Below are the code and all the weights of a small trained network. Each question names an input and a target symbol and asks about switching units off, where a switched-off unit gives its printed mean instead of its output.

import numpy as np


def w(rows, s, z=0):
    codes = np.array(rows[::2]) - 128.0
    scale = np.full(codes.shape[1], s)
    scale[-1] = z or s
    return codes * scale


def f(y):
    return np.maximum(y, 0)


def softmax(a):
    e = np.exp(a - a.max(-1, keepdims=True))
    return e / e.sum(-1, keepdims=True)


def log_softmax(a):
    a = a - a.max(-1, keepdims=True)
    return a - np.log(np.exp(a).sum(-1, keepdims=True))


def net(x, mask):
    ids = ['γζηθξτ'.index(c) for c in x.split()]
    T = len(ids)
    res = E[ids] + P[:T]
    q, k, v = (res @ M[0].T for M in (Q, K, V))
    z = softmax(np.where(np.tri(T) > 0, q @ k.T / 4**0.5, -1e9)) @ v
    res = res + np.where(mask[0], z, O[0][:, -1]) @ O[0][:, :-1]
    y = f(res @ A[0][:, :-1].T + A[0][:, -1])
    res = res + np.where(mask[1:9], y, B[0][:, -1]) @ B[0][:, :-1]
    return log_softmax(res[-1] @ U[:, :-1].T + U[:, -1])


Q, K, V, O, A, B = {}, {}, {}, {}, {}, {}
E = w([
[189,86,62,123,121,70],'γ',
[163,133,110,58,44,54],'ζ',
[92,232,66,145,113,187],'η',
[132,110,58,141,189,211],'θ',
[126,111,114,100,119,236],'ξ',
[84,165,87,3,113,101],'τ',
],0.021)
P = w([
[85,100,30,158,2,167],'0',
[80,79,85,180,53,156],'1',
[98,104,108,181,78,186],'2',
[135,143,106,162,90,168],'3',
[152,163,127,165,118,178],'4',
[173,184,126,149,156,181],'5',
[207,196,160,143,145,182],'6',
[203,214,176,168,242,209],'7',
[229,173,142,43,152,153],'8',
],0.0097)
Q[0] = w([
[95,178,61,101,143,178],'H0',
[75,136,173,40,142,89],'H0',
[137,33,143,32,184,136],'H0',
[106,2,244,223,213,62],'H0',
],0.0088)
K[0] = w([
[218,106,225,128,100,104],'H0',
[143,204,122,209,95,114],'H0',
[133,92,119,163,99,151],'H0',
[22,56,43,154,5,102],'H0',
],0.011)
V[0] = w([
[197,14,100,34,152,78],'H0',
[137,106,188,51,79,188],'H0',
[76,171,198,2,88,69],'H0',
[44,119,132,63,180,173],'H0',
],0.0082)
O[0] = w([
[181,98,56,47,125,181,25],'H0',
[196,69,99,197,119,2,179],'H0',
[181,194,95,87,70,52,1],'H0',
[111,148,65,109,231,22,169],'H0',
],0.0098,0.0069)
A[0] = w([
[162,84,63,107,188,135,186],'N0',
[2,104,212,143,138,119,132],'N1',
[162,79,77,96,100,179,74],'N2',
[75,167,101,148,128,28,228],'N3',
[122,166,92,60,92,165,254],'N4',
[165,162,104,188,167,152,154],'N5',
[109,108,136,127,107,193,34],'N6',
[107,178,59,177,174,153,54],'N7',
],0.01,0.0021)
B[0] = w([
[152,146,163,248,53,186,209],'N0',
[246,166,86,113,165,254,229],'N1',
[93,126,102,244,227,72,191],'N2',
[53,208,173,188,229,93,221],'N3',
[58,218,178,96,109,190,189],'N4',
[34,106,47,89,91,183,225],'N5',
[4,29,119,94,197,40,182],'N6',
[116,101,93,76,111,70,252],'N7',
],0.0056,0.012)
U = w([
[58,24,111,212,187,33,136],'γ',
[164,138,208,254,162,194,120],'ζ',
[193,79,101,79,180,182,245],'η',
[112,129,74,64,158,69,3],'θ',
[123,133,112,100,14,154,128],'ξ',
[30,74,210,76,50,152,144],'τ',
],0.005,0.0025)

Each question gives the input, a string of symbols that net reads in full, and the target symbol t.
The units are the heads (4 rows each of Q, K, V and O) and the neurons (one row each of A and B). Each row of codes is followed by its name. A weight is (code - 128) times the scale printed after its matrix; where a second scale follows, it is the last column's (O, A, B and U).
mask holds one flag per unit, heads first, then neurons. A switched-off unit (its flag False) gives its mean, the last column of its rows in O or B, instead of its output. The means were averaged over made-up inputs and are rounded, as every weight is.
A unit's drop is (log p(t) with every unit on - log p(t) with that unit switched off) / (log p(t) with every unit on - log p(t) with every unit switched off).
The circuit of an input: a set's keep is (log p(t) with only the set's units on - log p(t) with every unit switched off) / (log p(t) with every unit on - log p(t) with every unit switched off). Starting from all 9 units, units are removed one at a time, each time the one whose removal leaves the highest keep (on an exact tie, the one counted first), for as long as the keep stays at least 0.8.
circuit, biggest first: the units of the circuit, biggest drop first
k most important neurons: the k neurons with the biggest drops, biggest first
drop of u: that unit's drop, to one decimal
input ξ ξ ξ γ η ξ ξ θ ζ, target η: most important neuron => (N1)
input ζ ζ τ ξ θ γ η η γ, target ζ: circuit, biggest first => (N7 H0)
input ξ η η ξ ξ τ ζ τ, target ξ: circuit, biggest first => (H0 N4)
input ζ τ γ η θ ξ η, target γ: circuit, biggest first => (H0 N1)
input η η η γ τ, target τ: circuit, biggest first => (H0 N4)
input η η γ η ζ η η ξ ζ, target γ: 2 most important neurons => (N1 N3)
input θ ξ η ξ τ, target γ: circuit, biggest first => (H0 N3)
input η η τ η γ η ξ γ ζ, target τ: 2 most important neurons => (N1 N4)
input η η η τ η η ζ, target ζ: circuit, biggest first => (H0 N1)
input η ξ ξ η τ, target ζ: circuit, biggest first => (H0 N1 N3)
input ξ τ η ξ τ γ θ, target γ: 3 most important neurons => (N6 N1 N2)
input τ ξ γ τ η θ ξ η γ, target ζ: drop of N6 => 0.4
input η τ η ξ ξ ζ ζ τ η, target θ: drop of H0 => 0.7
input η γ ζ η, target ξ: drop of N3 => 0.1
